[128 = 0]

[126 113 132 119 127 119 127 100 125 132 114 100 112 135  89 132  78 130
 151] | Q695
[130 123 116 111 141 131 141 102 120 107 140 123 128 114  98 141 106 126
 164] | Q322
[132 130  84 117 137 121 139  92 147 133 141 110 139 148 104 129 123 127
 139] | Q695
[130 105  94 101 145  76 125 101 138 130 147 103 140 134 108 138 114 123
 121] | Q322
[134 131 113 119 132 124 112  87 129 121 142 104 137 127 100 135 100 116
 137] | Q695
[124 118  86 115 132 130 132  97 134 135 143 105 137 150  86 131 103 119
 130] | Q695
[130 115 116 116 142 114 128  85 131 138 147 112 142 119  80 160  95 120
 146] | Q695
[140 111   7 112 115 119 142  91 133 146 128  97 153 144  70 133 104 133
 113] | Q695
[121 110  89 115 132 108 124 111 141 123 128 115 128 165 102 123 111 121
 131] | Q695
[141 115 119 122 172 108 118  64 134 133 159  99 132 121 125 161 130 129
 151] | Q695
[133  76 121 125 140 111 121  86 154 100 144  97 145 134  95 144  97 141
 150] | Q695
[141 134 121 126 146 131 108  76 140 124 144 111 135 124  99 144 114 156
 144] | Q695
[128 125  49 103 129 127 112  99 149 145 140 109 139 152  94 137 108 125
 121] | Q322
[128 124  76 120 141 118 127  98 135 129 132 111 147 127  87 145 101 142
 120] | Q695
[127  99 102 135 166 117 131  59 135 124 153  90 141 114  80 161  88 121
 134] | Q322
[120 129 115 113 146 138 144  99 134 133 136 126 129 110 103 156 115 115
 140] | Q695
[160 107  78 120 131 125 133 102 117 131 134 129 145 133  89 134 123 134
 121] | Q695
[133 122 102  99 142 125 124  98 131 129 142 104 127 129  93 144 109 125
 139] | Q695
[133 106  69 109 119 134 135 112 161 134 130 120 128 113 100 128 108 132
 106] | Q695
[129 114  99 119 131 121 123  90 157 129 142 124 147 130  99 144 106 123
 123] | Q695
[127 134 101 121 126 117 133  92 138 126 139 115 135 126  98 136  95 117
 119] | Q695
[148 131 114 117 139 129 138  92 139 124 145 123 133 124 101 152  93 119
 137] | Q695
[116  97 122 111 154 111 137  82 110 123 136 101 135 138 102 126  89 131
 144] | Q695
[142 110  57 116 132 109 126  92 141 131 128 120 137 136  87 129 120 138
 139] | Q322
[124 115 125 159 151 121 119  91 126 124  99 109 126 130 102 147 115 123
 137] | Q695
[129 128 112 122 142 124 122  87 134 118 140 113 135 121  98 142  68 111
 144] | Q695
[123 122  95 111 141 120 126  89 141 137 146 126 141 129  96 151  96 127
 140] | Q695
[133 102  99 131 152 110 112  87 130 134 147 112 131 125  85 139  95 128
 140] | Q322
[115 126 102 120 136 128 136  92 139 127 141 107 139 120 110 137 102 134
 124] | Q322
[124 104  79 113 133 115 133  87 125 132 144 103 125 137  86 145  99 129
 123] | Q322
[130 141 133 125 140 133 134 138 131 125 139 119 126 110 100 149 103 123
 135] | Q322
[123 128  54 113 136 122 131  92 135 114 118 121 154 143  98 138  79 124
 130] | Q695
[134 124  90 118 137 130 132 107 137   4 143 148 130 117 106 136 102 123
 110] | Q695
[116 118  96 122 151 132 128  79 124 115 136 113 140 127  91 152 121 119
 154] | Q695
[140 121 139 125 139 125 136  98 114 123 126  99 127 143 102 138  75 121
 138] | Q695
[124 127 106 114 110 125 136  94 131 125 135  50 128 117 106 150  94 110
 139] | Q695

[164 135 149 123 131 129 147 125 125  87 144 136 137 139 141 124 136 116
 138] | R
[139 121 137 122 112 140 130 120 123 140 129 135 125 123 125 135 127 142
 122] | Q
[119 122 124 131 117 134 115 125 122 138 134 129 124 118 131 144 124 141
 127] | Q
[125 127 135 126 123 142 127 123 126 140 128 128 126 128 139 129 118 122
 119] | Q
[126 118 144 123 110 135 128 119 121 127 135 129 130 119 134 133 122 143
 121] | Q
[132 124 123 136 114 120 134 121 128 118 124 124 135 125 128 138 127 135
 130] | R
[116 125 115 126 120 128 127 131 129 129 122 129 131 123 125 129 136 129
 120] | G
[122 123 117 127 111 121 125 134 116 108 123 141 133 117 125 133 124 138
 132] | R
[121 122 120 127 117 135 126 123 123 120 129 127 127 119 128 131 127 138
 123] | Q
[137 111 138 123 117 130 132 124 131 122 124 116 128 130 123 126 129 124
 130] | K
[130 129 122 134 124 110 126 131 132 123 129 127 143 133 122 139 126 132
 133] | R
[124 125 138 133 117 127 132 117 124 134 128 120 140 136 125 135 128 127
 127] | K
[104 133 125 131 114 125 132 124 119 124 121 129 144 121 123 145 133 141
 132] | G
[127 136 126 129 123 120 149 130 121 116 126 126 131 131 115 129 129 117
 124] | R
[138 126 123 137 120 119 127 122 130 140 119 132 124 127 118 140 133 145
 124] | R
[123 114 129 124 116 128 119 128 131 132 127 123 130 129 128 124 118 130
 122] | Q
[104 126 129 128 110 133 138 135 119 132 125 131 141 120 125 130 123 133
 123] | R
[130 117 137 127 123 140 125 127 122 123 127 124 129 118 131 122 135 137
 115] | Q
[128 108 137 130 107 136 123 117 112 130 123 135 130 108 127 138 127 147
 120] | Q
[128 120 130 129 111 138 136 116 120 116 125 134 129 133 133 129 128 120
 125] | R
[130 126 128 129 133 121 143 137 140 122 124 135 135 130 132 127 127 120
 124] | R
[119 126 124 130 114 112 128 126 118 114 125 125 135 117 129 140 119 136
 127] | R
[115 124 136 118 124 129 128 120 126 130 123 126 121 121 129 141 133 132
 136] | K
[112 111 126 126 108 131 132 122 116 113 122 122 139 123 128 125 126 126
 117] | R
[127 113 135 129 120 134 128 122 125 135 123 126 119 118 118 137 129 149
 114] | Q
[139 121 119 128 131 117 127 138 128 130 131 126 137 140 125 120 121 121
 128] | K
[117 127 123 133 108 112 138 135 123 120 116 128 130 116 120 137 123 140
 124] | R
[123 122 113 138 114 134 129 125 124 121 125 148 125 125 138 134 119 127
 128] | R

[136 148 129 131 127 133 126 115 125 130 128 125 136 127 131 132 127 139
 132] | q501
[127 143 136 135 124 137 129 113 123 131 120 124 137 144 118 128 131 123
 137] | Q339
[147 160 136 143 140 137 125 104 125 129 116 121 132 120 131 134 108 130
 140] | q501
[130 135 138 129 127 137 129 114 128 125 118 124 131 147 120 132 120 126
 139] | Q339
[128 137 131 141 125 129 128 123 119 137 125 126 134 133 110 128 141 110
 132] | Q339
[135 132 136 136 131 133 129 123 124 130 114 124 127 148 114 133 122 109
 140] | q515
[123 127 129 128 117 130 127 131 120 134 133 132 135 156 113 134 147 125
 128] | Q601
[138 155 125 135 133 128 125 118 121 135 134 128 136 103 138 130 129 142
 123] | q501
[121 140 133 140 126 133 128 116 122 133 118 120 138 130 113 124 135 113
 133] | Q601
[144 161 130 145 139 132 124 111 125 132 123 125 136 104 136 129 119 132
 131] | q501
[121 147 131 142 127 137 128 107 126 131 115 121 140 129 113 120 132 117
 138] | Q339
[135 145 124 138 135 122 126 128 126 134 138 132 131  91 140 124 130 137
 119] | q501
[126 125 133 124 124 134 130 125 128 127 124 127 130 150 120 129 129 126
 135] | Q339
[126 125 130 129 123 130 129 129 125 130 126 128 128 144 116 131 134 117
 130] | Q601
[137 143 129 145 135 127 126 120 122 134 126 127 131 112 126 131 128 125
 129] | q836
[134 140 129 138 130 124 128 125 123 132 127 129 133 124 122 131 130 123
 128] | q515
